Here is a tiny trained network, its code and every weight. The questions are about switching its units off for an input and a class, where a switched-off unit gives its printed mean instead of its output.

import numpy as np


def w(rows, s, z=0):
    codes = np.array(rows[::2]) - 128.0
    scale = np.full(codes.shape[1], s)
    scale[-1] = z or s
    return codes * scale


def f(y):
    return y / 2 * (1 + np.tanh(0.7978845608 * (y + 0.044715 * y**3)))


def log_softmax(a):
    a = a - a.max(-1, keepdims=True)
    return a - np.log(np.exp(a).sum(-1, keepdims=True))


def net(x, mask):
    res = np.array(x, float).reshape(1, 3) / 4 @ E
    y = f(res @ A[0][:, :-1].T + A[0][:, -1])
    res = res + np.where(mask, y, B[0][:, -1]) @ B[0][:, :-1]
    return log_softmax(res[-1] @ U[:, :-1].T + U[:, -1])


A, B = {}, {}
E = w([
[112,59,126],'x0',
[149,106,246],'x1',
[15,121,146],'x2',
],0.012)
A[0] = w([
[163,127,149,108],'neuron 0',
[154,141,179,121],'neuron 1',
[39,72,81,113],'neuron 2',
[118,103,181,29],'neuron 3',
[144,33,195,106],'neuron 4',
[150,134,140,119],'neuron 5',
[174,82,96,197],'neuron 6',
[172,99,104,195],'neuron 7',
[186,137,174,148],'neuron 8',
[155,131,146,103],'neuron 9',
[170,32,135,255],'neuron 10',
[151,141,159,151],'neuron 11',
[113,70,204,219],'neuron 12',
[94,192,119,200],'neuron 13',
[167,105,148,110],'neuron 14',
[121,131,147,128],'neuron 15',
[7,213,182,109],'neuron 16',
[135,158,66,206],'neuron 17',
[95,129,132,153],'neuron 18',
],0.019,0.0083)
B[0] = w([
[111,171,131,150],'neuron 0',
[85,114,153,174],'neuron 1',
[31,170,241,227],'neuron 2',
[144,42,146,157],'neuron 3',
[249,69,49,213],'neuron 4',
[112,165,120,138],'neuron 5',
[198,149,45,198],'neuron 6',
[146,160,80,189],'neuron 7',
[46,202,173,192],'neuron 8',
[104,163,121,141],'neuron 9',
[103,21,188,233],'neuron 10',
[84,137,137,162],'neuron 11',
[125,254,82,247],'neuron 12',
[121,203,100,193],'neuron 13',
[126,159,140,156],'neuron 14',
[114,109,128,139],'neuron 15',
[245,21,63,247],'neuron 16',
[204,19,126,219],'neuron 17',
[79,138,153,161],'neuron 18',
],0.018,0.014)
U = w([
[191,172,11,42],'0',
[165,8,104,248],'1',
[2,170,190,70],'2',
],0.0091,0.0012)

Each question gives the input, the list of numbers given to net, and the class t.
The units are the neurons (one row each of A and B). Each row of codes is followed by its name. A weight is (code - 128) times the scale printed after its matrix; where a second scale follows, it is the last column's (A, B and U).
mask holds one flag per neuron, in row order. A switched-off neuron (its flag False) gives its mean, the last column of its row in B, instead of its output. The means were averaged over made-up inputs and are rounded, as every weight is.
A unit's drop is (log p(t) with every unit on - log p(t) with that unit switched off) / (log p(t) with every unit on - log p(t) with every unit switched off).
The circuit of an input: a set's keep is (log p(t) with only the set's units on - log p(t) with every unit switched off) / (log p(t) with every unit on - log p(t) with every unit switched off). Starting from the 12 units with the biggest drops (on a tie, the unit counted first), units are removed one at a time, each time the one whose removal leaves the highest keep (on an exact tie, the one counted first), for as long as the keep stays at least 0.8.
units of the circuit, in order: the units of the circuit, biggest drop first
most important unit: the unit with the biggest drop
top k neurons: the k neurons with the biggest drops, biggest first
drop when u is switched off: that unit's drop, to one decimal
input [-2,4,2], class 0: top 2 neurons -> [neuron 12; neuron 17]
input [5,-6,5], class 2: units of the circuit, in order -> [neuron 2]
input [-4,7,0], class 2: top 4 neurons -> [neuron 8; neuron 6; neuron 1; neuron 17]
input [2,7,-3], class 0: top 2 neurons -> [neuron 4; neuron 12]
input [3,-6,-2], class 1: top 2 neurons -> [neuron 12; neuron 17]
input [8,7,-3], class 0: top 2 neurons -> [neuron 12; neuron 4]
input [5,8,-7], class 0: top 2 neurons -> [neuron 4; neuron 12]
input [6,4,-2], class 0: top 3 neurons -> [neuron 12; neuron 17; neuron 4]
input [1,-6,-1], class 1: top 3 neurons -> [neuron 12; neuron 17; neuron 8]
input [-7,-2,4], class 1: top 3 neurons -> [neuron 12; neuron 16; neuron 6]
input [1,-8,0], class 1: top 4 neurons -> [neuron 17; neuron 12; neuron 2; neuron 8]
input [-1,2,3], class 0: top 3 neurons -> [neuron 10; neuron 17; neuron 12]
input [-2,5,7], class 0: top 3 neurons -> [neuron 12; neuron 10; neuron 17]
input [-3,4,-7], class 2: most important unit -> neuron 8
input [8,7,-1], class 0: top 4 neurons -> [neuron 12; neuron 4; neuron 17; neuron 16]
input [-3,-5,8], class 1: drop when neuron 5 is switched off -> 0.0
input [8,0,8], class 2: drop when neuron 17 is switched off -> 0.5
input [-3,-7,3], class 1: drop when neuron 17 is switched off -> 1.2
